Below are the code and all the weights of a small trained network. Each question names an input and a target symbol and asks about switching units off, where a switched-off unit gives its printed mean instead of its output.

import numpy as np


def w(rows, s, z=0):
    codes = np.array(rows[::2]) - 128.0
    scale = np.full(codes.shape[1], s)
    scale[-1] = z or s
    return codes * scale


def norm(h):
    return h / np.sqrt((h * h).mean(-1, keepdims=True) + 1e-5)


def f(y):
    return y / 2 * (1 + np.tanh(0.7978845608 * (y + 0.044715 * y**3)))


def softmax(a):
    e = np.exp(a - a.max(-1, keepdims=True))
    return e / e.sum(-1, keepdims=True)


def log_softmax(a):
    a = a - a.max(-1, keepdims=True)
    return a - np.log(np.exp(a).sum(-1, keepdims=True))


def net(x, mask):
    ids = ['αβγδεζηθλμξπτφψω'.index(c) for c in x.split()]
    T = len(ids)
    res = E[ids] + P[:T]
    q, k, v = (norm(res) @ M[0].T for M in (Q, K, V))
    z = softmax(np.where(np.tri(T) > 0, q @ k.T / 2**0.5, -1e9)) @ v
    res = res + np.where(mask[0], z, O[0][:, -1]) @ O[0][:, :-1]
    y = f(norm(res) @ A[0][:, :-1].T + A[0][:, -1])
    res = res + np.where(mask[1:25], y, B[0][:, -1]) @ B[0][:, :-1]
    return log_softmax(norm(res)[-1] @ U[:, :-1].T + U[:, -1])


Q, K, V, O, A, B = {}, {}, {}, {}, {}, {}
E = w([
[84,228,119,207],'α',
[206,65,115,127],'β',
[187,78,139,116],'γ',
[198,96,164,100],'δ',
[88,197,65,171],'ε',
[131,189,102,168],'ζ',
[2,246,150,204],'η',
[91,8,122,71],'θ',
[145,219,75,180],'λ',
[88,100,11,137],'μ',
[95,110,189,108],'ξ',
[56,141,163,142],'π',
[69,126,113,184],'τ',
[113,136,200,134],'φ',
[118,140,22,129],'ψ',
[87,121,22,199],'ω',
],0.014)
P = w([
[115,151,139,79],'0',
[193,124,151,248],'1',
[107,152,64,130],'2',
[130,207,140,53],'3',
[201,78,130,220],'4',
[125,147,61,117],'5',
],0.012)
Q[0] = w([
[244,153,40,68],'h1',
[248,125,145,88],'h1',
],0.012)
K[0] = w([
[254,128,87,177],'h1',
[246,76,146,54],'h1',
],0.0092)
V[0] = w([
[112,254,60,63],'h1',
[212,191,167,235],'h1',
],0.0062)
O[0] = w([
[4,196,145,255,250],'h1',
[187,121,159,130,37],'h1',
],0.006,0.0014)
A[0] = w([
[98,164,129,79,100],'n1',
[86,140,130,142,67],'n2',
[123,126,114,102,81],'n3',
[163,99,139,131,151],'n4',
[154,126,159,193,110],'n5',
[136,127,167,110,99],'n6',
[205,147,112,113,141],'n7',
[130,122,139,134,125],'n8',
[79,136,203,100,2],'n9',
[171,146,136,170,182],'n10',
[126,128,123,132,98],'n11',
[89,142,131,82,78],'n12',
[92,162,122,88,92],'n13',
[151,131,147,106,125],'n14',
[141,101,215,105,100],'n15',
[75,149,200,145,32],'n16',
[193,204,153,139,133],'n17',
[144,162,100,170,112],'n18',
[202,99,192,253,95],'n19',
[154,97,91,105,71],'n20',
[122,125,142,114,145],'n21',
[142,195,176,71,78],'n22',
[124,69,109,149,127],'n23',
[110,131,128,137,75],'n24',
],0.022,0.0056)
B[0] = w([
[107,149,93,125,168],'n1',
[166,153,117,86,160],'n2',
[127,111,111,149,137],'n3',
[149,137,107,82,167],'n4',
[154,153,149,197,178],'n5',
[127,108,154,151,125],'n6',
[158,195,161,144,157],'n7',
[127,137,136,126,126],'n8',
[174,110,52,155,142],'n9',
[91,162,112,169,179],'n10',
[134,129,119,127,124],'n11',
[107,165,110,137,165],'n12',
[126,155,91,124,174],'n13',
[111,101,119,123,129],'n14',
[122,133,241,155,156],'n15',
[130,59,195,87,166],'n16',
[34,128,80,133,169],'n17',
[159,98,169,165,196],'n18',
[239,251,53,217,254],'n19',
[111,59,71,118,183],'n20',
[115,140,133,140,133],'n21',
[152,80,27,149,146],'n22',
[73,101,162,114,217],'n23',
[145,132,128,117,129],'n24',
],0.032,0.0088)
U = w([
[95,125,201,157,99],'α',
[183,116,55,75,35],'β',
[149,114,140,79,75],'γ',
[79,211,71,74,2],'δ',
[189,172,130,172,249],'ε',
[56,149,162,173,39],'ζ',
[77,161,226,92,186],'η',
[7,121,150,104,159],'θ',
[57,144,194,168,63],'λ',
[137,36,108,167,101],'μ',
[141,162,102,78,44],'ξ',
[149,137,159,50,219],'π',
[150,91,227,137,159],'τ',
[195,76,185,101,123],'φ',
[230,67,72,196,10],'ψ',
[122,48,211,202,79],'ω',
],0.015,0.0059)

Each question gives the input, a string of symbols that net reads in full, and the target symbol t.
The units are the heads (2 rows each of Q, K, V and O) and the neurons (one row each of A and B). Each row of codes is followed by its name. A weight is (code - 128) times the scale printed after its matrix; where a second scale follows, it is the last column's (O, A, B and U).
mask holds one flag per unit, heads first, then neurons. A switched-off unit (its flag False) gives its mean, the last column of its rows in O or B, instead of its output. The means were averaged over made-up inputs and are rounded, as every weight is.
A unit's drop is (log p(t) with every unit on - log p(t) with that unit switched off) / (log p(t) with every unit on - log p(t) with every unit switched off).
The circuit of an input: a set's keep is (log p(t) with only the set's units on - log p(t) with every unit switched off) / (log p(t) with every unit on - log p(t) with every unit switched off). Starting from the 12 units with the biggest drops (on a tie, the unit counted first), units are removed one at a time, each time the one whose removal leaves the highest keep (on an exact tie, the one counted first), for as long as the keep stays at least 0.8.
circuit, biggest first: the units of the circuit, biggest drop first
most important unit: the unit with the biggest drop
top k neurons: the k neurons with the biggest drops, biggest first
drop of u: that unit's drop, to one decimal
input δ θ ε α, target θ: top 2 neurons	[n19; n17]
input ε τ ω, target ω: circuit, biggest first	[n19; n18; n17]
input μ θ θ τ π η, target η: circuit, biggest first	[n19; n16; n2; n20]
input γ π ε θ δ φ, target φ: top 3 neurons	[n16; n19; n2]
input ψ θ δ φ, target μ: circuit, biggest first	[n22; n19]
input π μ δ π β ψ, target ψ: most important unit	n20
input ε μ θ φ θ π, target π: circuit, biggest first	[n19; n16; n2; n23]
input θ θ μ φ π τ, target τ: top 4 neurons	[n19; n18; n17; n20]
input ε θ λ θ μ ψ, target ψ: circuit, biggest first	[n23; n17; n19; n18]
input θ θ ε τ, target π: top 4 neurons	[n19; n16; n2; n23]
input μ θ μ α θ β, target β: top 3 neurons	[n20; n19; n7]
input θ ε β ξ, target ψ: top 2 neurons	[n22; n9]
input θ θ δ, target δ: top 3 neurons	[n7; n19; n17]
input η ξ μ, target μ: top 2 neurons	[n19; n17]
input θ θ θ θ, target θ: drop of n19	0.7
input ζ η τ, target τ: drop of n17	0.2
input θ θ μ μ, target δ: drop of n19	0.5
input π θ λ τ θ δ, target δ: drop of n7	0.6
